[[ .09 -.24 -.19 -.14 -.29 -.05  .11  .10  .11  .21 -.14 -.22  .15 -.18]
 [-.37 -.24  .39  .09  .24  .24 -.25  .32  .01  .05  .07 -.14 -.09 -.40]
 [ .10 -.27  .04 -.06 -.28 -.05  .02  .34  .18  .43 -.02 -.16  .20 -.18]
 [ .23 -.10 -.26 -.19 -.24 -.09  .11  .22  .13  .08  .03 -.13  .23 -.14]
 [ .10  .22  .09  .13 -.01  .06 -.18  .48 -.01 -.27  .20  .24  .04 -.16]
 [-.11 -.23  .29  .07  .02  .12 -.13  .22  .10  .35 -.02 -.11  .02 -.16]
 [ .27  .10 -.15  .02 -.29  .02 -.06  .49  .06 -.15  .01  .11  .16 -.24]
 [ .02 -.04 -.12  .02 -.20  .10 -.07  .27 -.01 -.19 -.14 -.03  .01 -.34]
 [ .00  .03 -.02 -.02 -.08 -.04 -.03  .33  .01 -.15  .15  .02  .07 -.19]] ⇒ -.24

[[ .09 -.16  .21 -.01  .08 -.11 -.18 -.20 -.23 -.36  .15  .63]
 [ .04 -.48 -.19 -.23  .30  .11  .15  .44  .17 -.22 -.15  .17]
 [-.09  .49  .25  .18 -.08 -.16  .27  .13 -.32  .24  .34 -.17]
 [ .12 -.29  .10 -.13  .16  .15  .24  .18 -.01 -.38 -.09  .59]
 [ .11 -.47 -.26 -.23  .38  .00 -.04  .39  .31 -.03 -.15 -.02]] ⇒ -.17

[[ .09  .08  .24  .11  .14  .44  .17  .04  .15  .00  .00]
 [ .09  .09  .25  .12  .14  .46  .18  .04  .15  .00  .00]
 [ .09  .08  .24  .11  .13  .44  .17  .04  .15  .00  .00]
 [ .09  .08  .24  .11  .13  .44  .17  .04  .15  .00  .00]
 [-.46 -.24  .13 -.35 -.32 -.42 -.05 -.14 -.37  .47 -.25]
 [ .09  .09  .25  .12  .14  .45  .18  .04  .15  .00  .00]
 [-.15 -.03  .44 -.05  .01  .41  .22 -.05  .00  .26 -.15]
 [ .08  .08  .23  .11  .13  .42  .16  .03  .14  .00  .00]
 [ .08  .07  .22  .10  .12  .40  .16  .03  .13  .00  .00]
 [-.45 -.23  .23 -.33 -.28 -.26  .01 -.14 -.33  .48 -.26]
 [ .09  .09  .25  .12  .14  .46  .18  .04  .15  .00  .00]] ⇒ .00

[[-.35 -.55  .59 -.36 -.53  .28  .55  .33 -.12  .50]
 [-.34 -.54  .58 -.35 -.50  .27  .53  .32 -.11  .48]
 [-.23  .46 -.48 -.23  .51  .28 -.46  .25 -.36 -.50]
 [-.21  .44 -.45 -.22  .48  .27 -.43  .23 -.34 -.47]
 [-.22  .45 -.46 -.22  .49  .27 -.44  .24 -.34 -.48]
 [-.21  .42 -.43 -.21  .46  .26 -.41  .22 -.32 -.45]
 [-.31 -.50  .56 -.32 -.44  .25  .50  .29 -.09  .42]
 [-.20  .41 -.43 -.21  .45  .25 -.42  .22 -.32 -.43]
 [-.22  .46 -.47 -.23  .50  .28 -.45  .24 -.35 -.49]
 [-.22  .44 -.45 -.22  .49  .27 -.43  .23 -.34 -.48]
 [-.20  .40 -.42 -.20  .44  .25 -.40  .22 -.32 -.43]
 [-.32 -.53  .58 -.34 -.48  .26  .52  .31 -.10  .46]] ⇒ -.48

[[ .22  .30 -.12 -.06  .16  .23 -.24  .27  .28  .02  .23]
 [ .00  .02  .47  .02 -.21 -.01 -.67 -.04 -.01 -.29 -.02]
 [-.02 -.06 -.50  .02  .17 -.01  .63  .02  .00  .27  .00]
 [ .22  .29 -.12 -.11  .21  .22 -.24  .27  .28  .11  .23]
 [ .03  .06  .48 -.03 -.13  .02 -.51 -.01  .03 -.23  .02]
 [-.21 -.27  .22  .06 -.20 -.22  .13 -.25 -.26 -.15 -.22]
 [-.03 -.08 -.49  .09  .10 -.02  .55 -.01 -.03  .22 -.03]
 [-.21 -.28  .16  .09 -.21 -.22  .20 -.26 -.26 -.12 -.23]
 [ .14  .17 -.33 -.06  .29  .16  .27  .20  .19  .22  .16]] ⇒ -.03

[[ .06  .01  .00 -.17 -.26  .16 -.04  .07  .03  .11  .13 -.04  .12 -.07
   .09 -.02]
 [ .01 -.10 -.33 -.51  .07 -.26  .00  .11 -.27  .17  .28  .52  .20 -.36
   .27  .41]
 [ .04 -.05  .20 -.32 -.11 -.24  .22 -.07  .16 -.28  .21  .17  .34 -.04
   .29  .18]
 [ .06 -.02 -.14 -.59 -.23 -.16  .38 -.01 -.08 -.29  .25  .05  .47 -.11
   .07  .43]
 [-.06 -.28 -.23 -.58  .18 -.29  .05  .19 -.21 -.12 -.01  .22  .32 -.24
   .01  .46]
 [-.05 -.06 -.20 -.63 -.42 -.16  .14 -.07 -.17 -.28  .23  .20  .29 -.17
   .27  .39]
 [ .14 -.02 -.03 -.06 -.04  .26 -.15  .09  .11  .12  .06 -.17 -.07 -.11
  -.04 -.20]
 [ .04 -.10  .08 -.36  .02  .13 -.09  .20  .14 -.16  .00  .10  .15 -.07
   .10  .13]
 [ .05 -.25 -.27 -.64  .10 -.38  .08  .06 -.19  .13  .22  .23  .58 -.47
   .07  .54]
 [ .08 -.11 -.13 -.56 -.31 -.08  .31  .00 -.02 -.40  .19 -.12  .42 -.12
  -.02  .20]
 [-.04 -.22 -.24 -.45  .22 -.38 -.11  .16 -.27  .36  .21  .54  .20 -.40
   .31  .41]
 [-.19 -.03 -.19 -.56 -.30 -.16  .24 -.03 -.21 -.41  .19 -.06  .26 -.07
   .10  .43]] ⇒ .20

[[-.02  .17  .17  .08 -.27  .10  .15 -.06  .26  .07 -.01  .02  .06]
 [ .08  .00  .07  .01  .17  .09  .14  .11  .10  .09  .22 -.07  .16]
 [ .25  .07  .29  .00 -.08  .08  .13 -.04  .00  .06  .21 -.22  .05]
 [-.08  .10 -.20  .14 -.07  .08 -.12  .09 -.13  .08  .46  .31  .01]
 [ .00 -.03 -.63  .07 -.03  .02  .48  .29  .32  .42 -.25  .24 -.04]
 [ .22  .00 -.11  .16 -.19  .01  .02  .22  .19  .22  .61  .01  .18]
 [ .22  .09  .05  .20  .21  .09  .00  .07  .11  .04 -.19  .30  .04]
 [-.15  .02 -.17 -.08 -.51 -.05  .22 -.02  .17  .12  .53 -.43  .08]] ⇒ .18
---
[[-.36 -.17 -.59 -.06]
 [-.02 -.65  .10  .34]
 [-.08 -.06 -.33  .17]] ==> -.36, .17

[ .62  .65  .04 -.09] ==> .62, -.09

[[ .23 -.07 -.24 -.01 -.23  .19]
 [-.40  .61 -.30  .20 -.10  .34]
 [-.06 -.04 -.44  .09 -.15  .11]] ==> .23, .11

[[ .07  .57  .49 -.11 -.15]
 [ .22  .13  .28  .28  .04]
 [ .07 -.27  .47 -.02 -.08]] ==> .07, -.08

[ .12 -.10  .62  .66 -.10  .00 -.49] ==> .12, -.49

[[ .24 -.48 -.32  .47  .10 -.52 -.12]
 [-.51 -.57  .49 -.09 -.22 -.02  .38]] ==> .24, .38

[.40 .34 .58 .16] ==> .40, .16

[[-.28  .36  .67 -.24  .14]
 [ .57 -.21  .21 -.16 -.18]] ==> -.28, -.18
---
Q: [101 225  77  44  79]
A: 79
Q: [ -77 -261   17  553 -656 -335  787]
A: 787
Q: [133  73 111  94 201   9  98]
A: 98
Q: [ 201  658 -791 -483]
A: -483
Q: [79 83 53 97  4]
A: 4
Q: [848 420 579 516 240 483]
A: 483
